grid =
[[-1.08  0.03 -1.33 -0.49  0.34  0.15 -0.12 -0.60 -2.32 -0.16 -0.35 -0.65
  -1.86 -3.04 -1.16 -0.81]
 [-1.08  0.32 -1.33 -0.49 -1.30  0.89 -1.00 -0.95 -0.66  0.58 -0.93 -0.26
  -0.68 -1.40  0.07 -2.74]
 [-2.24  0.77 -0.84 -0.49 -0.50  1.22 -0.85 -0.96 -0.66 -0.71 -0.93  0.27
  -0.96 -1.40  0.29 -0.81]
 [-1.29  0.32 -1.33 -0.49  0.47 -0.42 -0.85  0.20 -0.66 -0.48  0.10 -1.18
  -0.68 -0.50 -1.16  1.81]
 [-0.11  0.32 -1.87 -0.49  0.34 -0.44 -1.48  0.51 -0.66  0.90 -0.33 -1.81
   0.12 -0.49 -1.16 -0.81]
 [ 0.49  0.32 -1.15 -2.07 -0.81  0.15 -1.31 -0.60 -0.66 -0.48 -1.04 -0.65
  -0.88 -2.26 -1.16 -3.04]
 [-1.06  0.32 -1.56 -0.49  0.34  0.15 -0.85 -0.60  0.07 -0.48 -1.81 -0.65
   1.30 -1.40 -1.16 -2.30]
 [-2.20 -0.33 -1.33  0.12  0.34 -0.90  0.09 -0.60 -0.66 -1.58 -0.93 -0.65
  -0.05  0.26 -1.16  1.35]]
Rows and columns are counted from 1.
row 1 col 1 = -1.08
row 3 col 3 = -0.84
row 3 col 16 = -0.81
row 7 col 3 = -1.56
row 2 col 1 = -1.08
row 7 col 7 = -0.85
row 4 col 13 = -0.68
row 3 col 1 = -2.24
row 4 col 11 = 0.10
row 6 col 5 = -0.81
row 4 col 15 = -1.16
row 2 col 3 = -1.33
row 4 col 8 = 0.20
row 8 col 10 = -1.58
row 4 col 2 = 0.32
row 5 col 12 = -1.81
row 1 col 13 = -1.86
row 7 col 10 = -0.48
row 7 col 1 = -1.06
row 2 col 10 = 0.58
row 3 col 14 = -1.40
row 3 col 15 = 0.29
row 7 col 5 = 0.34
row 6 col 12 = -0.65
row 5 col 3 = -1.87
row 1 col 4 = -0.49
row 8 col 14 = 0.26
row 8 col 8 = -0.60
row 8 col 12 = -0.65
row 1 col 9 = -2.32
row 8 col 13 = -0.05
row 5 col 7 = -1.48
row 5 col 10 = 0.90
row 4 col 4 = -0.49
row 3 col 13 = -0.96

arr =
-0.862  4.075  1.565  1.778  1.719
-1.057  5.068  1.900  0.499  -0.216
0.789  3.285  1.427  -0.113  0.452
2.078  1.518  -0.297  0.138  -0.107
1.566  3.760  1.839  -0.239  0.840
0.757  4.439  2.852  -0.194  1.548
1.085  1.694  2.402  -1.150  2.181
-0.925  5.446  2.270  0.233  -0.291
2.660  6.312  2.003  1.253  0.864
2.647  4.022  2.353  -0.560  1.187
0.752  3.764  2.408  0.091  1.770
0.241  4.006  1.571  0.407  0.475
1.394  6.775  3.568  -0.155  0.937
Rows and columns are counted from 1.
(1, 1): -0.862
(8, 4): 0.233
(11, 1): 0.752
(2, 2): 5.068
(4, 2): 1.518
(5, 5): 0.840
(2, 1): -1.057
(6, 4): -0.194
(2, 4): 0.499
(13, 2): 6.775
(10, 1): 2.647
(8, 5): -0.291
(12, 5): 0.475
(1, 2): 4.075
(4, 3): -0.297
(4, 5): -0.107
(11, 4): 0.091
(6, 3): 2.852
(7, 4): -1.150
(12, 1): 0.241
(9, 1): 2.660
(5, 4): -0.239
(4, 1): 2.078
(5, 1): 1.566
(8, 2): 5.446
(5, 3): 1.839
(6, 2): 4.439
(2, 3): 1.900
(1, 4): 1.778
(11, 3): 2.408

a =
array([[-0.979, -0.700,  0.239,  0.551, -0.817, -1.289, -0.756, -0.234,
        -0.860, -0.970],
       [ 0.352, -0.726,  0.295, -0.760, -0.823,  0.559, -1.145,  0.152,
         0.446, -0.264],
       [ 1.278,  0.803, -1.592, -1.335,  0.674,  0.633,  0.103,  1.439,
         0.003,  0.189],
       [-0.902,  0.486, -0.172,  0.029, -0.453,  0.058,  0.569, -1.538,
        -0.638,  0.362],
       [-0.561, -0.976, -0.018, -0.540,  1.202,  0.480, -1.042, -1.241,
        -0.626, -1.992],
       [-0.563,  1.423,  0.175,  0.825, -0.371,  0.988,  1.257, -1.256,
        -0.710,  0.434],
       [ 0.949, -0.035, -2.807, -1.915,  0.994, -1.118, -0.523,  1.424,
        -1.016, -0.366],
       [ 0.742, -0.465,  0.040, -1.005, -0.504,  0.914, -1.077,  0.520,
         0.485, -0.228],
       [ 1.234, -0.032, -2.766, -1.980,  1.126, -0.738, -0.483,  1.680,
        -0.662, -0.349],
       [ 0.587, -0.260, -2.340, -1.510,  0.588, -1.359, -0.374,  1.056,
        -0.788, -0.104],
       [-0.435, -1.684, -0.121,  1.218, -1.555, -2.408,  0.507,  0.302,
         0.579,  0.021]])
Rows and columns are counted from 1.
(1, 1) -> -0.979
(8, 2) -> -0.465
(3, 2) -> 0.803
(8, 8) -> 0.520
(2, 7) -> -1.145
(10, 7) -> -0.374
(4, 7) -> 0.569
(1, 5) -> -0.817
(8, 10) -> -0.228
(3, 7) -> 0.103
(2, 4) -> -0.760
(1, 9) -> -0.860
(5, 10) -> -1.992
(5, 3) -> -0.018
(2, 6) -> 0.559
(6, 7) -> 1.257
(9, 7) -> -0.483
(5, 7) -> -1.042
(9, 3) -> -2.766
(8, 1) -> 0.742
(9, 5) -> 1.126
(2, 1) -> 0.352
(10, 3) -> -2.340
(11, 4) -> 1.218
(6, 10) -> 0.434
(3, 5) -> 0.674
(8, 9) -> 0.485
(5, 5) -> 1.202
(4, 8) -> -1.538
(11, 5) -> -1.555
(7, 3) -> -2.807
(10, 8) -> 1.056
(10, 5) -> 0.588
(3, 3) -> -1.592
(11, 2) -> -1.684
(7, 2) -> -0.035
